Below is a small trained network, with its code and all its weights. Each question gives an input and a class and asks what happens when units are switched off, that is, made to give their printed mean instead of their output.

import numpy as np


def w(rows, s, z=0):
    codes = np.array(rows[::2]) - 128.0
    scale = np.full(codes.shape[1], s)
    scale[-1] = z or s
    return codes * scale


def norm(h):
    return h / np.sqrt((h * h).mean(-1, keepdims=True) + 1e-5)


def f(y):
    return np.maximum(y, 0)


def log_softmax(a):
    a = a - a.max(-1, keepdims=True)
    return a - np.log(np.exp(a).sum(-1, keepdims=True))


def net(x, mask):
    res = np.array(x, float).reshape(1, 4) / 4 @ E
    u = 0
    for l in range(3):
        y = f(norm(res) @ A[l][:, :-1].T + A[l][:, -1])
        res = res + np.where(mask[u : u + 6], y, B[l][:, -1]) @ B[l][:, :-1]
        u += 6
    return log_softmax(norm(res)[-1] @ U[:, :-1].T + U[:, -1])


A, B = {}, {}
E = w([
[135,111,163,103,99,66,113,157],'x0',
[149,180,159,163,160,132,245,134],'x1',
[103,135,166,97,172,184,121,227],'x2',
[141,215,208,106,80,73,163,136],'x3',
],0.011)
A[0] = w([
[121,172,157,132,164,215,146,173,105],'L0N0',
[113,197,184,121,112,115,162,168,116],'L0N1',
[122,85,124,126,146,153,56,160,2],'L0N2',
[132,128,150,125,79,51,5,102,90],'L0N3',
[129,95,196,118,142,64,150,250,100],'L0N4',
[128,80,115,121,170,227,38,228,95],'L0N5',
],0.017,0.004)
B[0] = w([
[185,123,67,148,148,137,154,68,195],'L0N0',
[158,163,174,105,131,174,156,141,200],'L0N1',
[5,160,85,163,118,115,134,104,186],'L0N2',
[93,98,73,64,118,128,94,124,216],'L0N3',
[149,175,203,171,122,75,158,148,199],'L0N4',
[45,89,186,91,99,135,65,193,250],'L0N5',
],0.02,0.016)
A[1] = w([
[158,110,106,131,132,191,83,144,91],'L1N0',
[48,117,100,70,164,132,155,196,136],'L1N1',
[19,100,154,159,151,140,45,195,2],'L1N2',
[99,52,142,190,227,206,126,224,99],'L1N3',
[144,103,107,57,54,19,66,95,137],'L1N4',
[104,105,95,64,58,50,6,125,135],'L1N5',
],0.016,0.0011)
B[1] = w([
[123,116,108,133,213,85,112,152,143],'L1N0',
[89,133,162,91,133,129,103,109,207],'L1N1',
[148,118,49,150,22,110,92,9,247],'L1N2',
[105,103,134,6,118,103,156,162,172],'L1N3',
[28,138,155,197,92,164,106,90,200],'L1N4',
[47,82,117,135,65,88,100,135,253],'L1N5',
],0.016,0.018)
A[2] = w([
[176,99,200,142,125,220,59,179,82],'L2N0',
[172,208,253,123,158,65,145,202,25],'L2N1',
[156,155,148,141,147,124,178,155,85],'L2N2',
[192,59,132,171,105,148,97,126,4],'L2N3',
[90,89,120,163,103,64,99,90,100],'L2N4',
[162,124,126,77,135,191,65,187,158],'L2N5',
],0.016,0.0021)
B[2] = w([
[134,161,99,87,103,107,126,116,143],'L2N0',
[122,163,201,130,51,112,163,155,240],'L2N1',
[153,132,147,182,145,100,7,171,187],'L2N2',
[107,147,162,155,164,160,82,132,132],'L2N3',
[223,130,69,136,121,154,100,142,250],'L2N4',
[110,102,136,119,147,89,175,151,133],'L2N5',
],0.014)
U = w([
[205,140,57,226,195,153,153,71,120],'0',
[185,230,243,162,85,113,171,170,170],'1',
[132,104,112,69,197,139,171,161,2],'2',
[26,90,114,106,59,99,64,134,197],'3',
],0.011,0.0042)

Each question gives the input, the list of numbers given to net, and the class t.
The units are the neurons (one row each of A and B). Each row of codes is followed by its name. A weight is (code - 128) times the scale printed after its matrix; where a second scale follows, it is the last column's (A, B and U).
mask holds one flag per neuron, layer by layer. A switched-off neuron (its flag False) gives its mean, the last column of its row in B, instead of its output. The means were averaged over made-up inputs and are rounded, as every weight is.
A unit's drop is (log p(t) with every unit on - log p(t) with that unit switched off) / (log p(t) with every unit on - log p(t) with every unit switched off).
The circuit of an input: a set's keep is (log p(t) with only the set's units on - log p(t) with every unit switched off) / (log p(t) with every unit on - log p(t) with every unit switched off). Starting from the 12 units with the biggest drops (on a tie, the unit counted first), units are removed one at a time, each time the one whose removal leaves the highest keep (on an exact tie, the one counted first), for as long as the keep stays at least 0.8.
units of the circuit, in order: the units of the circuit, biggest drop first
most important unit: the unit with the biggest drop
k most important neurons: the k neurons with the biggest drops, biggest first
k most important neurons of layer l: the k neurons of layer l with the biggest drops, biggest first
drop when u is switched off: that unit's drop, to one decimal
input [6,8,-3,-6], class 1: most important unit	L0N3
input [3,5,-4,-3], class 0: 2 most important neurons	L0N4, L0N1
input [-6,6,-2,-7], class 0: 2 most important neurons	L0N5, L0N0
input [7,7,-6,-4], class 0: units of the circuit, in order	L0N5, L2N1, L1N5
input [-4,1,-4,2], class 0: 4 most important neurons of layer 0	L0N4, L0N1, L0N3, L0N5
input [-6,2,-2,2], class 0: 3 most important neurons	L0N5, L0N4, L2N1
input [-6,6,0,5], class 1: 2 most important neurons	L0N1, L1N2
input [3,-1,7,1], class 1: 4 most important neurons of layer 0	L0N4, L0N3, L0N1, L0N0
input [-5,2,-7,-5], class 0: 2 most important neurons	L0N5, L0N3
input [-8,1,-3,0], class 0: 2 most important neurons of layer 0	L0N5, L0N4
input [-6,3,-6,-4], class 0: 2 most important neurons of layer 0	L0N5, L0N3
input [-1,5,-2,-7], class 2: drop when L0N3 is switched off	0.4
input [-8,1,-3,-2], class 0: drop when L0N5 is switched off	0.7
input [0,2,5,0], class 1: most important unit	L0N4
